Below are the code and all the weights of a small trained network. Each question names an input and a class and asks about switching units off, where a switched-off unit gives its printed mean instead of its output.

import numpy as np


def w(rows, s, z=0):
    codes = np.array(rows[::2]) - 128.0
    scale = np.full(codes.shape[1], s)
    scale[-1] = z or s
    return codes * scale


def f(y):
    return np.maximum(y, 0)


def log_softmax(a):
    a = a - a.max(-1, keepdims=True)
    return a - np.log(np.exp(a).sum(-1, keepdims=True))


def net(x, mask):
    res = np.array(x, float).reshape(1, 7) / 4 @ E
    y = f(res @ A[0][:, :-1].T + A[0][:, -1])
    res = res + np.where(mask, y, B[0][:, -1]) @ B[0][:, :-1]
    return log_softmax(res[-1] @ U[:, :-1].T + U[:, -1])


A, B = {}, {}
E = w([
[141,127,136,156,151,151,109,164,68,146],'x0',
[204,198,192,82,77,60,170,179,123,122],'x1',
[105,253,70,180,174,67,92,106,95,150],'x2',
[146,135,59,103,108,173,134,145,122,34],'x3',
[152,63,117,150,166,62,172,134,97,170],'x4',
[109,131,155,69,211,93,118,180,102,118],'x5',
[60,185,160,252,135,136,120,90,143,73],'x6',
],0.011)
A[0] = w([
[144,162,83,164,75,65,195,88,122,107,158],'N0',
[169,62,66,115,123,166,116,140,81,180,4],'N1',
[119,79,199,142,29,191,165,110,192,95,177],'N2',
[159,55,118,85,156,164,165,175,80,102,10],'N3',
[198,131,79,128,104,158,125,99,123,76,44],'N4',
[161,115,178,134,89,114,140,163,101,112,59],'N5',
[193,123,141,155,157,59,169,167,103,118,245],'N6',
[161,100,201,100,147,60,168,127,123,245,127],'N7',
],0.011,0.0036)
B[0] = w([
[156,131,135,123,112,202,103,84,147,245,193],'N0',
[137,197,121,44,40,121,128,98,155,196,189],'N1',
[182,96,79,17,114,242,79,180,147,115,239],'N2',
[95,134,133,216,128,137,168,55,149,205,207],'N3',
[145,97,154,84,104,81,175,178,144,190,164],'N4',
[91,89,82,57,131,93,183,168,135,142,175],'N5',
[138,168,124,85,42,89,178,110,174,185,220],'N6',
[178,135,118,48,2,181,131,149,181,255,251],'N7',
],0.0086,0.015)
U = w([
[110,106,101,70,187,143,99,154,122,90,81],'0',
[84,48,110,171,203,181,122,94,137,101,110],'1',
[171,147,116,61,73,140,123,134,160,161,160],'2',
[166,161,183,66,164,23,195,204,78,47,69],'3',
[152,212,218,246,136,125,101,151,50,116,46],'4',
[234,69,172,167,155,72,111,109,70,83,2],'5',
[61,146,127,237,149,97,138,64,130,186,233],'6',
],0.011,0.0067)

Each question gives the input, the list of numbers given to net, and the class t.
The units are the neurons (one row each of A and B). Each row of codes is followed by its name. A weight is (code - 128) times the scale printed after its matrix; where a second scale follows, it is the last column's (A, B and U).
mask holds one flag per neuron, in row order. A switched-off neuron (its flag False) gives its mean, the last column of its row in B, instead of its output. The means were averaged over made-up inputs and are rounded, as every weight is.
A unit's drop is (log p(t) with every unit on - log p(t) with that unit switched off) / (log p(t) with every unit on - log p(t) with every unit switched off).
The circuit of an input: a set's keep is (log p(t) with only the set's units on - log p(t) with every unit switched off) / (log p(t) with every unit on - log p(t) with every unit switched off). Starting from all 8 units, units are removed one at a time, each time the one whose removal leaves the highest keep (on an exact tie, the one counted first), for as long as the keep stays at least 0.8.
circuit, biggest first: the units of the circuit, biggest drop first
unit that matters most: the unit with the biggest drop
k most important neurons: the k neurons with the biggest drops, biggest first
drop when u is switched off: that unit's drop, to one decimal
input [8,4,-6,2,3,7,7], class 3: unit that matters most	N7
input [-6,-1,6,7,-4,1,4], class 6: circuit, biggest first	(N2 N7)
input [8,-3,2,2,-6,2,-1], class 0: circuit, biggest first	(N7 N6)
input [-3,1,1,4,-3,7,3], class 3: circuit, biggest first	(N7 N2 N0)
input [3,-6,8,8,-2,8,2], class 1: circuit, biggest first	(N7 N1)
input [4,-2,-2,8,0,0,3], class 1: circuit, biggest first	(N7 N6)
input [-2,1,8,4,2,5,6], class 6: 2 most important neurons	(N2 N7)
input [4,6,8,2,-2,0,5], class 4: 3 most important neurons	(N7 N2 N3)
input [4,1,3,2,-3,8,2], class 3: 2 most important neurons	(N7 N3)
input [8,-1,-8,3,-2,6,8], class 0: 2 most important neurons	(N2 N7)
input [8,0,4,-7,-7,-8,5], class 6: 2 most important neurons	(N2 N0)
input [-6,-2,3,-1,-6,0,7], class 1: drop when N6 is switched off	0.2
input [1,-4,-2,1,-8,4,7], class 0: drop when N7 is switched off	0.2
input [5,-4,7,2,-1,-3,6], class 6: unit that matters most	N2
input [7,-3,4,0,6,-6,5], class 6: drop when N3 is switched off	0.0
